Here is a tiny trained network, its code and every weight. The questions are about switching its units off for an input and a target symbol, where a switched-off unit gives its printed mean instead of its output.

import numpy as np


def w(rows, s, z=0):
    codes = np.array(rows[::2]) - 128.0
    scale = np.full(codes.shape[1], s)
    scale[-1] = z or s
    return codes * scale


def f(y):
    return np.maximum(y, 0)


def softmax(a):
    e = np.exp(a - a.max(-1, keepdims=True))
    return e / e.sum(-1, keepdims=True)


def log_softmax(a):
    a = a - a.max(-1, keepdims=True)
    return a - np.log(np.exp(a).sum(-1, keepdims=True))


def net(x, mask):
    ids = ['αβγδεζηθλξπστψω'.index(c) for c in x.split()]
    T = len(ids)
    res = E[ids] + P[:T]
    q, k, v = (res @ M[0].T for M in (Q, K, V))
    z = softmax(np.where(np.tri(T) > 0, q @ k.T / 2**0.5, -1e9)) @ v
    res = res + np.where(mask[0], z, O[0][:, -1]) @ O[0][:, :-1]
    y = f(res @ A[0][:, :-1].T + A[0][:, -1])
    res = res + np.where(mask[1:9], y, B[0][:, -1]) @ B[0][:, :-1]
    return log_softmax(res[-1] @ U[:, :-1].T + U[:, -1])


Q, K, V, O, A, B = {}, {}, {}, {}, {}, {}
E = w([
[189,159,121,154,179,142],'α',
[171,149,76,150,160,155],'β',
[184,161,86,135,129,168],'γ',
[91,73,26,101,163,159],'δ',
[130,219,141,192,248,128],'ε',
[200,191,116,139,170,166],'ζ',
[143,39,198,157,85,89],'η',
[148,85,76,193,169,105],'θ',
[165,77,178,58,191,163],'λ',
[187,74,162,139,200,109],'ξ',
[227,162,154,161,34,96],'π',
[214,94,129,124,77,184],'σ',
[142,128,208,163,251,8],'τ',
[82,199,17,119,141,32],'ψ',
[176,217,116,77,108,98],'ω',
],0.015)
P = w([
[255,166,136,203,158,203],'0',
[211,152,133,190,162,183],'1',
[183,140,132,171,160,169],'2',
[194,140,126,164,161,146],'3',
[189,124,117,147,148,127],'4',
[184,113,103,138,151,108],'5',
[183,103,101,122,166,99],'6',
[181,97,98,108,151,76],'7',
[177,87,86,96,147,62],'8',
[179,73,78,84,140,50],'9',
[170,68,73,65,144,28],'10',
[181,62,73,54,148,20],'11',
[190,54,68,56,143,5],'12',
],0.0093)
Q[0] = w([
[8,130,195,97,119,156],'h1',
[100,167,129,108,99,140],'h1',
],0.017)
K[0] = w([
[163,198,136,252,144,212],'h1',
[80,115,143,255,159,187],'h1',
],0.0071)
V[0] = w([
[154,175,206,6,166,160],'h1',
[115,193,38,99,162,92],'h1',
],0.011)
O[0] = w([
[89,131,177,6,168,178,169],'h1',
[59,147,149,225,126,196,251],'h1',
],0.013,0.0028)
A[0] = w([
[136,186,233,137,81,75,218],'n1',
[99,78,227,149,108,199,255],'n2',
[57,113,138,159,99,103,134],'n3',
[88,171,90,127,190,137,82],'n4',
[134,125,104,135,132,64,77],'n5',
[106,82,146,59,144,150,146],'n6',
[156,219,116,105,83,76,132],'n7',
[122,219,2,96,97,170,66],'n8',
],0.01,0.0033)
B[0] = w([
[37,105,29,98,189,133,181],'n1',
[88,158,148,97,69,55,235],'n2',
[161,152,179,83,94,104,185],'n3',
[127,186,77,121,114,91,203],'n4',
[136,150,146,146,126,114,204],'n5',
[131,122,64,135,134,157,253],'n6',
[61,122,104,119,73,94,199],'n7',
[90,71,254,150,130,139,203],'n8',
],0.011,0.0058)
U = w([
[214,193,157,126,140,148,1],'α',
[158,105,166,162,160,205,27],'β',
[159,81,254,135,126,172,64],'γ',
[78,36,113,188,153,171,181],'δ',
[141,197,79,131,156,103,177],'ε',
[209,201,232,117,141,138,79],'ζ',
[153,73,154,100,115,27,185],'η',
[163,106,67,182,147,103,122],'θ',
[121,98,68,72,163,167,133],'λ',
[201,63,186,117,207,109,118],'ξ',
[139,138,5,122,90,123,40],'π',
[212,105,90,106,65,155,187],'σ',
[131,87,154,133,235,89,83],'τ',
[86,145,192,172,85,87,69],'ψ',
[53,148,159,87,105,127,228],'ω',
],0.0095,0.0063)

Each question gives the input, a string of symbols that net reads in full, and the target symbol t.
The units are the heads (2 rows each of Q, K, V and O) and the neurons (one row each of A and B). Each row of codes is followed by its name. A weight is (code - 128) times the scale printed after its matrix; where a second scale follows, it is the last column's (O, A, B and U).
mask holds one flag per unit, heads first, then neurons. A switched-off unit (its flag False) gives its mean, the last column of its rows in O or B, instead of its output. The means were averaged over made-up inputs and are rounded, as every weight is.
A unit's drop is (log p(t) with every unit on - log p(t) with that unit switched off) / (log p(t) with every unit on - log p(t) with every unit switched off).
The circuit of an input: a set's keep is (log p(t) with only the set's units on - log p(t) with every unit switched off) / (log p(t) with every unit on - log p(t) with every unit switched off). Starting from all 9 units, units are removed one at a time, each time the one whose removal leaves the highest keep (on an exact tie, the one counted first), for as long as the keep stays at least 0.8.
circuit, biggest first: the units of the circuit, biggest drop first
top k neurons: the k neurons with the biggest drops, biggest first
drop of u: that unit's drop, to one decimal
input ω λ ζ γ η ξ ζ ω ω λ θ ω λ, target ω: circuit, biggest first	[h1]
input θ θ δ π η δ α θ σ π λ ω, target λ: circuit, biggest first	[h1; n6]
input ζ η ζ α, target η: top 2 neurons	[n7; n6]
input β ζ ζ λ η τ σ σ λ π, target λ: top 2 neurons	[n1; n6]
input ω α λ η ζ π, target π: circuit, biggest first	[n1; n8]
input π τ λ ζ θ η θ ζ ψ, target ψ: circuit, biggest first	[h1; n8]
input θ ψ ε γ τ ω η, target ω: circuit, biggest first	[n2; h1]
input θ ω τ ζ α ψ π ξ θ, target ψ: top 4 neurons	[n3; n6; n1; n2]
input ε α η θ ω, target η: circuit, biggest first	[h1; n8]
input η β ζ, target η: circuit, biggest first	[h1; n7]
input ζ θ λ σ α δ ω θ ψ, target ψ: top 2 neurons	[n8; n3]
input ζ λ λ σ ψ α, target ψ: circuit, biggest first	[h1; n2]
input θ τ ζ α ω γ λ θ θ θ λ, target λ: circuit, biggest first	[n6; h1]
input η ζ γ, target η: top 2 neurons	[n7; n8]
input ω θ θ ω ζ θ δ θ η θ α ζ, target η: circuit, biggest first	[h1; n6]
input γ θ θ λ ξ σ ω ω σ τ ω, target ω: circuit, biggest first	[h1]
input α θ ω θ, target ω: circuit, biggest first	[h1; n2]
input σ θ θ ω ε θ ξ ψ σ α ω τ, target ω: top 2 neurons	[n2; n1]
input γ ψ ε β ψ τ ζ, target ψ: top 2 neurons	[n2; n6]
input ω η θ θ ω ω, target ω: top 2 neurons	[n7; n8]
input ζ ψ η ε α θ ω ξ ψ θ, target ψ: top 2 neurons	[n3; n2]
input ψ θ ψ τ, target ψ: top 3 neurons	[n2; n3; n6]
input ζ ζ θ η, target η: top neuron	[n6]
input η ξ ω σ ζ ω π θ δ, target δ: drop of n8	0.3
